Each row is followed by its group, which names the range that a hidden value of the row falls in. A new part has a new value, new ranges and new names.
[ -49 -171  101    0 -290  341 -123  -62  -97  -57   30  -80 -115  -43
   16   -6  -28   62  152  -11  127  -92  -83   66 -111  -62  118 -184
  -48  177    7   33 -197  129   20   -1   45  -29  173  -65  -40  -82
   38  -45  -51 -121   24 -130  -83  148 -142   48  -12] : QH
[  47  -17  -77 -182   79 -173  181   40  -75 -192   85   -7  365  -84
  -75 -124   18 -119 -176 -147   28  -64   -2  -19  102  -99  -23  174
  -93   28   25  249  -43 -102  -26   49   -7 -121  -49 -123   37  -53
   30 -187  125   33 -158  101  196  122  113  101  102] : Ff
[ 112 -150   51   60 -254  -49   31  -62   98   82  -42  112  198   35
   10  -12  -19   24  263   -8  -37  -91 -144   41 -183  158  -95 -145
 -126 -152    0  113  207   64 -163  -34 -109   10 -120  -58  123  128
   13   79 -171  102    6  125  190   41  -23 -153 -200] : Rn
[  10 -251   -8 -261 -101  -35  298  120 -136 -166  311   53  315 -103
   59 -115   -1 -278 -317 -256   92 -193 -109  133    0 -151   19  156
    5   57  157  246  -24 -100  -44  -40  -90 -167  -62 -133   64 -247
   89 -139  177  162  -39  403   36  308  156  147    2] : QH
[ -20   64   16 -193  358 -105    2  -37  210 -138  -34   36   83   24
   94  108   84  -62  192  100 -251 -132   22   37  171 -253  212   37
   61 -152  -27 -115  -23 -100  -34  121   27 -139  -50 -160  -65   43
  -90 -128  145  -80  185 -102   -1 -299 -204  131 -246] : QH
[   5 -154  142  -29  139 -104    0  -96 -118   46  -48   38  -59   43
  -26  166  131  129   58 -100  205  -70   82  114   65  204   31   33
   82  104   96    1   32  212 -119   31 -322  175  -45  -98   58   33
  -89  -92  125   94   65  100  -54    4  108   65  -57] : ZS
[ -95   73   15 -167  146  -22  103  163 -137  -45   57  156  293  -70
   53 -126   39  212    9  -11  153 -257   74  206  187   34   47  -34
 -101   32   15 -120   40  -12   22   14 -213  -71  -57  -29   -2   83
   17   32  134  146   30   46  134   20   -2   70  131] : QH
[ -73   27  -48  -79   21   -9   36   76  -35 -146 -127  141  115    1
  -16  -63  -32 -131  228   20    3  -21 -138   62  -51    0 -167   12
 -172 -179  -92  204   65  -71 -115  -76   66  -29  -82  115  -57  -37
   76  164   -9   13  -63   58  316  -88  -67 -111  -34] : QH
[ -99 -105  -59  -53   29  -11   16   90 -173 -123 -172  195  147   16
  -76 -150  -21  -76  -47   10   11   43  -30   17   85  -70 -144   50
   50   13  -16  260   92  -41 -125  -32  -62 -102  -41   25   18   61
  132   98   77   30    3 -118  293  -34  -99  -28   -5] : CH
[-372  271 -117 -327  187  169 -258  168  -23 -729  -92   63 -366  -64
  144  254  -84 -360  204   92  507  131 -149  236 -425   60 -226  -86
 -147 -286 -324  -47  -78  -86   33  -29  215   -5   99  190 -216 -110
 -356  168  170 -133  122  261   89 -169  220   96  -24] : QZ
[-170 -295    9  107 -358  220 -222 -146 -291  -16 -108  -57 -247  -44
  -17 -167   31   65  -48   26  186   17  -21  -57  -84   34  107   21
  245  366   97   76 -288   27   82  -42   63 -104  155  -24  -26   34
   97 -140    1 -193  -43 -245  -40  161  -90   76   91] : QZ
[   8 -301   54   85 -266   82   12   19  -89  142 -111  250  264   14
 -130 -189  -50   64  -13  -30 -125   -3 -116    0   -3  -85  -96 -175
   55   69  116  239  256   86 -159   -5 -189  -78  -56 -156  226  169
  206  110  -76  127  135 -144  199  128 -187  -79 -155] : Rn
[-155 -215  192  217 -503  406 -151 -239 -277  138 -106 -243 -303   25
    9 -122  -38  185  156  -75  193  -23 -150   60 -227  123   57 -129
   -3  349   -1  130 -421  146   51  -87  103   43  221  136  -34  -15
  115  -82 -202 -189 -221 -145    5  253 -149   19  161] : QZ
[  29  -25  125 -131  313  -39    0  -36  140 -141  -93 -134  -13  144
  -12  179   49   21  141   70  -86 -124   87  121   92 -141   95  -63
  -19  -65  -80  -15  -85   96  -97   85  -76   43   76    5  -92   18
 -120  -22    3   -1  112 -103    3 -212 -209   24 -210] : FC
[ 178 -411   43  235 -351  -25  152   98 -113  311 -188  219  454   74
 -150 -328  -71  158 -104  -46 -306  -73   52  -86  219 -127   15 -197
  132  169  210  311  261  126 -126  -30 -289 -171  -93  -99  262  202
  370   74  -86  161   -9 -298  358  137 -320  -99 -129] : FC
[   3   74  129  247  130  -21   21   49  322    1 -295 -180  144   33
 -153  102  -79   62   11  179  -49  -31 -181  103 -138   50 -176 -155
  178   99  167   28 -218   69  125   58   93   62  -50  381  -54  -68
  -35   74  -75  -53 -227  122  114  142 -204 -102  101] : SL
[ -35 -166   29  120   -7   28   67  -93  127    4 -207  -62  135  -65
 -160  -25  110  -19  103   75 -149   44 -207   69 -143 -132  -27 -137
   54   13  151  -71  -69   93  185  -71   68   -2  -96   80   26    5
   81   -3   -1  -47  -43   11    3   44  -89  -19 -151] : SL
[-133   22   79  212  180   27    7  -66  128   41 -289  -63   76  -21
 -140   -4   43   58  -56  136  -16   87 -213   65  -76   19 -211   19
  243  141  143   72 -159    7   65   50   58   10 -111  224   12    2
   14   10   20 -106 -118   47   93  105 -152   19  101] : FC
[  27    7   72 -161  139   36  -40 -127   58  -80  -89 -171   23   76
   24  166   58   33  200    4  -74  -83   -5  100   54  -86  129  -42
   -5   -8 -113   80 -173   17  -68   76  -67   43   70   -9  -96    6
  -67  -96  -40  -95   15 -121   55 -119 -192   87 -122] : CH
[-301  146  -34 -291   89  229   17  207 -256 -109   56  215  404 -160
  100 -226   -9  262  -97  -16  232 -205  -34  345  132 -100  -19 -121
  -58   68  -81  -70   10 -131   58   47 -238 -168    9  -64   38  161
   50  100  108  112  136  -38  180  130  -97  186  226] : Ff
[-140   48 -124 -225  163 -256 -109  259  -92  -95   27  126  287  -92
  -17 -263   51  252  -36   37  220 -340  234   87  204   75   99   44
  -12   46  106  -97   16 -205  122   94 -195  -85  -21  -71   32  123
  -38   22   68  167  131  -41  220   25  -59   23  156] : Rn
[  46   13   22 -147  133  -32  -55 -125   80  -67  -80 -114   36   30
   41  156   90   23  219    1  -84  -66   18   36   70  -64  172  -22
   24  -28  -76   38 -112  -11  -34   96  -78    5    6  -92  -51   27
  -84 -153   18 -117   50 -111   53 -141 -137  136 -145] : CH
[  88  267  105  117   50 -147  129 -151   55  -77 -106   69  184   69
 -171 -105  -54  196    4   44 -161  102  -68 -185   42   65  -43  -96
 -229   80 -127 -127  147  144  -32  112  122 -108  -28 -130  102  433
 -109 -248   90  -26 -219 -222  157 -120  170   59   55] : CH
[-177    8   46 -125   65   70   33  -57  -86 -172 -152  122    4   43
  -34   50   -9 -137  148   47   34   34 -289  193 -157   37 -217   18
  -49  -99  -92  100   -8  -10 -118 -124   62   57  -34  200 -128   19
   38  168   11   40  -68  121  139  -65    9 -128  -50] : Rn
[  59  -50   40 -151  265 -205  -22  -70  147  -88  -42  -43   -8   78
   18  141   97  -35  150   70 -169 -161   92   -7  156 -103  230   65
  102  -36   39  -78  -70  -26  -36   88  -39  -26  -13  -98  -86   18
  -91 -150   98  -34  110  -78  -29 -237 -133   59 -217] : SL
[  36  414  304  210  186  -61   71 -250  154    2 -160   35  105  138
 -278  -38  -93  413  133   81 -177  123 -129 -139   -3   94 -125 -229
 -394   81 -172 -241  162  308  -94  195  161   53   59 -147  145  560
 -198 -203   -1    7 -186 -306   62 -158  117  -21   75] : ZS
[-131 -169  -14   25  107  116  -18  -36   74 -106 -180  -20  222 -181
 -212  -34  120  -25   14   16   -6   97 -187  112 -108 -247  -91 -100
   60   29  185   38  -86   81  180    6   37   16  -39  -63   75  -83
   74    2   67  -62   55  -24  -43  152  -95   32  -67] : ZS
[   9 -187  250  208  184   23  118 -117  -49   61  -85   -9 -288   29
  -42  215   91  -93  203 -183   69   59    8    7   40    8   30   56
  -56   40  150  104  -74  348 -116  -17  -46  168  -64  -72   51 -256
    3 -123  227  -59  -48  175  -95  -56   60   96  -86] : SL
[-220 -349  -49   84  143  195  -79  -48   21 -112 -127   73  115 -208
 -182 -149  189  -63  -41  195   69   36 -155   94  -72 -289 -158   87
  169   61  244    4 -118   34   92  -40  132  -86  -38  -91   -5 -140
  139   98   54 -102  181  -73 -179  122 -197  -87  -74] : QR
[  62  -44  -46 -241  312 -181 -107 -141  210 -159  -12   -5   17   27
   93  232  187  -53  123  108 -112  -61  101  -10   95 -113  221   55
  196 -116  -51 -117   69  -66  -81  183 -155  -91  -74 -305    6  136
 -237 -224  125  -99  331  -98  -98 -283  -81  216 -364] : CH
[   4 -132  210  -41  -97  233    3 -288 -101   75  -79 -182 -114  132
    6  178   69  118  154    5   15  -49 -168  184  -82   87   29  -78
   44  169 -101   60 -208  172 -142  -38 -120  137   99  101 -114   51
    1  -46 -130  -62  -65  -66  -74   26 -126   12  -86] : FC
[ -16  -91  -57  -56  -84 -155   23   25 -115  -76 -148  168   55   46
  -54  -71   -7  -96   55   41  -59  -33  -77  -29   25   86  -14   43
   88   31   42   88   60  -56  -35  -97  -19  -56  -83  110  -63   80
  101   30   81   44  -91  -23  228  -76   18  -77  -49] : SL
[  40   70   15   16  266 -368   45  -17  -68 -154 -158   50  110  104
 -388 -192    3  102 -224   79  -90   38  123 -259  237   -4  -74  151
  -61  222   51   58   51   55  -36  102   91  -18   39  -43    9  251
  -11 -162  138   59 -148 -305  173 -116   79  -62  124] : SL
[-156  -85  121  -13 -195  348  -29 -266 -246   67  -91 -105  -42  -22
   21  -48   28   93   89  -44  -10   15 -240  114  -24  -62   59   12
   81  263  -48  140 -342   19  -22  -46   61  -27  117   45  -99   11
  157 -120  -42 -190 -168 -179    1  124 -167   97  122] : Ff
[  35 -376   35 -258 -166 -151  356  207  -36 -120  410  -86  289  -78
  181 -106  -26 -376 -259 -375  117 -391  -64  222  -91 -120  112  177
  -10  -47  278  276 -144 -159   18  -93  -90 -133  -72  -35   64 -452
   78 -124  102  257  -84  706   48  391  132   92  -55] : QR
[  18  -49  217 -114  -43   41  256   33  -39 -124  150   14  245   61
   -1  -28 -129  -13 -158 -175  -17 -156 -120  174  -18  -95    7 -102
 -142   68   34   46  -10  138  -82    2  -39  -58   84  -48   45   27
    1 -100   86  190 -139  174   12  169   91   20    5] : ZS
[  80  -84  156  122   81 -125   45   -4   15   31  -54   -8 -195    6
    4  197   47  -26  260 -200   83  -40  114  -36   42   94  173  -61
  -86    1  140   10  -14  258    4   34 -112  133  -69 -107   86 -167
  -75 -171  213  -19  -33  165    9  -65  106  141  -85] : QR
[-328  197 -149 -445  317  139 -236  192  -98 -777  -73   73 -320  -77
  -40  288  -11 -381   62   95  546  152 -134  224 -313   19 -278  -13
 -116 -174 -262   28  -50  -40    7  -24  127  101  116  178 -261 -199
 -308  199  235  -74  178  205   16 -120  246   73   -4] : QH
[  50 -137  153  104 -387  191 -152 -104  -72   15  -77 -284 -256   73
  -65   71  -42  151  174  -97  191  -44  -10    3 -223  166  126 -293
  -81  242  -16   59 -223  223   88   14  -45  137  191   73   21   -9
  -73 -111 -151  -93  -97  -88   21  175  -45   77   -8] : FC
[  28 -418 -100 -337 -249 -194  202  197  -93 -195  396  -19  266 -152
  155 -128    6 -403 -348 -347  135 -320  -16   96  -54 -139  219  205
  176   61  328  257 -121 -243   99  -40 -107 -209  -51 -181   83 -387
   65 -240  196  177    8  540    2  401  177  188  -68] : Rn
[ -46 -263  -71    6   35   34   67 -200   33  -46 -191  -98  199 -153
 -208  -25  294  -25  142  -50  -69  183 -151   90 -196 -217  -35 -147
  -98 -111   45  -35   58  146  203  -71  -83   45 -143 -171  169   75
   28  -69   -5  -56  129  -22  -10    8   32  127 -310] : Ff
[-263  231  -91 -356  212  132 -183  135   41 -619  -99   61 -134  -76
   43  228  -64 -302  316   56  311   63 -201  238 -307  -32 -191  -91
 -241 -319 -242   22  -71  -62   14  -43  211   73   91  155 -229 -160
 -216  196  110  -72   51  181  107 -143  111  -43  -52] : ZS
[ -37 -361 -135 -121   36   41  131 -356 -110   -8 -187  -95  287 -193
 -248  -41  423  -71  149  -72 -169  216 -229  107 -110 -281    5    1
  -63  -76   36   16    2   97  187 -160 -104   65 -175 -208   86   62
  162 -115   11  -85   82  -96  -55  -15   50  117 -334] : Ff
[ -92  381  297  151  376  107   73 -274  -70  -62 -249  122   88  158
 -386  -22  -40  416 -115  131  -65  309 -131  -61   91    4 -334 -159
 -285  200 -289  -96  223  372 -249  207   13   69   83 -149  144  628
 -158 -103   63   -5  -55 -454   55 -177   82   62  134] : Ff
[-122  -61   45  372 -114  -30 -236  171  166   35 -288  -82  -50  -48
 -121  -79 -158   79 -205  166  200  -42  -70  -64 -138  194 -139  -42
  508  375  386  141 -302  -64  193  126  105  -42    6  333   27 -131
   -3    8   -2 -120 -182   76  125  364 -210  -47  312] : Rn
[  31   17  112   17   41  -25  209  121  121 -204   68  -39  247   53
   70 -125 -132  -35   -4  -19  -37 -189   17   89  -17 -141  -14  -70
 -241 -118  -41   10  -45   55  -40   12  143 -192   51   12   -4   17
  -39  -37   10   78 -164  103  147    6  -41  -59  -12] : Ff
[-139  -23   32  196  122  -10  -63   25  217  -19 -217  -65   81  -99
 -158  -92   27   16   87   91  -29   13 -147    7 -133 -106 -113  -60
   57    9  197   25 -136  -19  172   63  173  -17  -74   87   73  -74
    8   18  -10  -92  -22   49   85   96 -177  -16   21] : QR
[-182  134   29 -136   14   43  -53   73    1 -250 -119   96  -53   10
  -17   38  -96 -135  205  -60   67   47 -203  111 -215  -10 -117 -153
 -179 -160 -114   76   50  -24   -4  -17   93   27    9   85    2   21
  -77   94   49   22   13  117  217  -62   40   20  -68] : Rn
[  12 -210   84   64 -343  112 -183 -121 -117   14  -58 -236 -232   18
 -139  -20   13  110  109  -51  157  -72   -9  -65 -145  114  142 -135
   -2  305   86   75 -272  127  114   -1   26  111  181   35  -23  -55
    6 -128 -118 -102  -84 -137  -27  185  -60   22   35] : SL
[-111 -324    1   70   38  154   43 -216   90   12 -118  -25  213 -170
 -147  -75  247  -24  184  102  -62   29 -275  160 -193 -207 -128   -2
  -26  -94  151  -40  -70   84   88 -109   85   14 -113  -83   28  -55
  125   66  -83  -57   83   43 -140   86 -119 -118 -212] : Rn
[ 128   -6   56  -67 -125  -60  -11  191  119 -135  -97    8  168   63
 -104   95 -150  -14  210 -124    4  -66   23   56 -121  -10    4 -389
 -258 -141  -46  154  176  153  -18   50 -147   90   40   -7  124   25
  -65   93  -69  140   35   37  283   18  -47  -28 -165] : Rn
[-113 -124  253  155  178   84  151 -168 -164  108  -84   66 -181   66
  111  115  111   71   69  -98  108   12  -25  161   62   96   -6   84
   84   85   47  -38  -51  258 -151  -41 -167   44  -89  -23   38   10
  -15 -105  205  -11  -35  144  -73  -70   59  138  -30] : Ff
[-160   41   -7 -204  315  -78  -49  -24   73 -136  -58  147   41  -39
   18  -12   62  -83   21   57 -279  -49  -40  -26  210 -344  242   72
  207   12   81 -105  -39 -164   57  131   75 -199  -26 -222  -12   73
   -4 -190  273  -97  216 -190  -30 -225 -180  221 -159] : QR
[ -29  -83  136   49 -190  275  -38  -63  108  -49   30  -73  -51  -10
  137    2  -45   45  279   70  -56 -172 -111   95 -117 -127  175 -205
  -84    0   -7 -136 -181   85   46   -6  160 -127  107  -35  -70  -31
   -2  -46  -56 -121    1  -67  -85    4 -202    4 -118] : QH
[-302   79  -23 -207  158  206  -70   15  -98 -404  -89  163 -167   -9
   57   81    5 -233  142  107  261  102 -258  219 -254    8 -305   35
 -107 -196 -229   56   30  -42 -145  -85  127  -16   -3  135 -147  -25
 -111  214   82  -44  106  152   85 -126   69  -29  -70] : FC
[  18  -77   95  -71  166  -86   17 -164   85  -53 -110 -125  -14  153
   40   88   81   34   76  113 -149 -114    6   70   64  -41  118   49
  143   26  -41  -56 -140    7  -72   28  -27  -41   28   48 -117  127
  -69 -109  -17  -42   -2 -112   -3 -182 -163    7 -182] : CH
[-162  -11  101  182   82  138   36 -137  116   39 -242  -83   90  -52
  -68  -15   64   61   17   60  -71  116 -252  121 -160  -95 -121 -101
  144   64   75  -13 -134   49  117   29   57  -41  -91   95   83   74
    1  -49    6 -122  -54   34   39   85 -130  114  -19] : Ff
[ -48 -287  143  -37 -191  257 -107  -98 -192  -50  -37  -90 -105   45
  -49   17  -17   75   44   28  106 -138  -37  120    4  -42  107  -62
   99  278   73   74 -289  162  -45  -60   -8   47  238   50 -162  -81
  116   -1  -51  -42  -57 -195 -127  128 -183 -104   23] : Rn
[ -91 -126   78   -7 -147  179 -144  -84 -165  -70  -87 -128 -169   21
  -27  -11   -5   72   25  -57  126   -3   16   11  -31  -32  117  -86
   72  236  -11  106 -225   83   29   44  -19   -9  168  -33  -10    7
   -4 -132    8 -131   -9 -194   18   78 -112  140   30] : Ff
